Below is a small trained network, with its code and all its weights. Each question gives an input and a class and asks what happens when units are switched off, that is, made to give their printed mean instead of their output.

import numpy as np


def w(rows, s, z=0):
    codes = np.array(rows[::2]) - 128.0
    scale = np.full(codes.shape[1], s)
    scale[-1] = z or s
    return codes * scale


def f(y):
    return y / 2 * (1 + np.tanh(0.7978845608 * (y + 0.044715 * y**3)))


def log_softmax(a):
    a = a - a.max(-1, keepdims=True)
    return a - np.log(np.exp(a).sum(-1, keepdims=True))


def net(x, mask):
    res = np.array(x, float).reshape(1, 8) / 4 @ E
    y = f(res @ A[0][:, :-1].T + A[0][:, -1])
    res = res + np.where(mask, y, B[0][:, -1]) @ B[0][:, :-1]
    return log_softmax(res[-1] @ U[:, :-1].T + U[:, -1])


A, B = {}, {}
E = w([
[74,109,82,157,42,87,116,86,253],'x0',
[106,111,134,168,113,184,211,147,1],'x1',
[202,85,211,132,167,84,166,136,213],'x2',
[147,81,151,104,104,126,123,145,117],'x3',
[115,226,148,243,100,79,124,89,101],'x4',
[188,72,77,130,116,25,180,135,72],'x5',
[87,41,105,89,133,89,96,101,120],'x6',
[83,40,161,71,189,109,249,160,22],'x7',
],0.0054)
A[0] = w([
[243,201,72,158,84,19,216,193,102,231],'neuron 1',
[166,65,126,159,129,69,79,135,247,208],'neuron 2',
[82,9,27,56,123,67,108,151,55,96],'neuron 3',
[100,146,99,144,223,87,62,176,117,253],'neuron 4',
[54,28,58,97,123,47,46,1,242,169],'neuron 5',
[179,11,188,92,252,205,178,59,49,223],'neuron 6',
[108,58,56,109,120,132,88,207,61,145],'neuron 7',
[164,22,111,63,82,21,107,17,249,212],'neuron 8',
[23,213,46,232,41,173,66,111,153,238],'neuron 9',
[230,22,174,57,141,84,203,148,33,223],'neuron 10',
[174,239,73,161,123,221,71,174,178,223],'neuron 11',
],0.0045,0.003)
B[0] = w([
[133,180,32,120,166,109,85,111,91,207],'neuron 1',
[197,168,161,233,144,53,125,135,111,215],'neuron 2',
[66,81,83,67,173,164,217,114,81,179],'neuron 3',
[175,180,72,111,102,90,78,125,91,175],'neuron 4',
[156,127,147,201,182,67,176,199,61,225],'neuron 5',
[78,126,42,144,174,134,105,174,79,229],'neuron 6',
[69,55,59,77,155,183,167,92,53,161],'neuron 7',
[130,190,122,167,175,35,134,200,34,234],'neuron 8',
[157,199,66,106,63,126,112,81,217,254],'neuron 9',
[93,51,61,160,187,99,185,189,96,237],'neuron 10',
[109,101,87,74,42,169,109,1,168,222],'neuron 11',
],0.0067,0.0059)
U = w([
[147,154,141,210,172,53,126,174,111,230],'0',
[146,149,254,159,120,150,121,129,195,4],'1',
[60,97,102,107,161,167,179,134,99,99],'2',
[127,178,62,141,81,164,72,51,190,97],'3',
],0.0082,0.0029)

Each question gives the input, the list of numbers given to net, and the class t.
The units are the neurons (one row each of A and B). Each row of codes is followed by its name. A weight is (code - 128) times the scale printed after its matrix; where a second scale follows, it is the last column's (A, B and U).
mask holds one flag per neuron, in row order. A switched-off neuron (its flag False) gives its mean, the last column of its row in B, instead of its output. The means were averaged over made-up inputs and are rounded, as every weight is.
A unit's drop is (log p(t) with every unit on - log p(t) with that unit switched off) / (log p(t) with every unit on - log p(t) with every unit switched off).
The circuit of an input: a set's keep is (log p(t) with only the set's units on - log p(t) with every unit switched off) / (log p(t) with every unit on - log p(t) with every unit switched off). Starting from all 11 units, units are removed one at a time, each time the one whose removal leaves the highest keep (on an exact tie, the one counted first), for as long as the keep stays at least 0.8.
units of the circuit, in order: the units of the circuit, biggest drop first
unit that matters most: the unit with the biggest drop
k most important neurons: the k neurons with the biggest drops, biggest first
drop of u: that unit's drop, to one decimal
input [6,4,-4,6,8,5,4,-1], class 3: unit that matters most -> neuron 9
input [5,-3,1,-6,-6,-4,5,-8], class 0: 3 most important neurons -> [neuron 5; neuron 8; neuron 2]
input [-6,-5,-6,6,0,5,4,0], class 2: units of the circuit, in order -> [neuron 3; neuron 7]
input [6,-8,-8,1,3,7,2,-5], class 0: 2 most important neurons -> [neuron 5; neuron 8]
input [-3,4,4,1,8,-4,1,-1], class 3: units of the circuit, in order -> [neuron 5; neuron 8]
input [8,6,-3,1,8,-2,6,4], class 3: 2 most important neurons -> [neuron 9; neuron 10]
input [-5,3,7,8,-2,-6,7,-8], class 1: 2 most important neurons -> [neuron 1; neuron 10]
input [-6,-1,4,-5,-7,-6,-3,-4], class 3: 4 most important neurons -> [neuron 11; neuron 5; neuron 8; neuron 10]
input [4,-1,1,-4,7,8,-8,2], class 3: 2 most important neurons -> [neuron 5; neuron 8]
input [2,5,-1,-5,7,2,3,1], class 3: drop of neuron 5 -> 0.2
input [-8,-6,7,-7,1,5,6,8], class 2: drop of neuron 5 -> 0.2
input [-7,-6,2,3,3,0,7,6], class 2: drop of neuron 3 -> 0.2
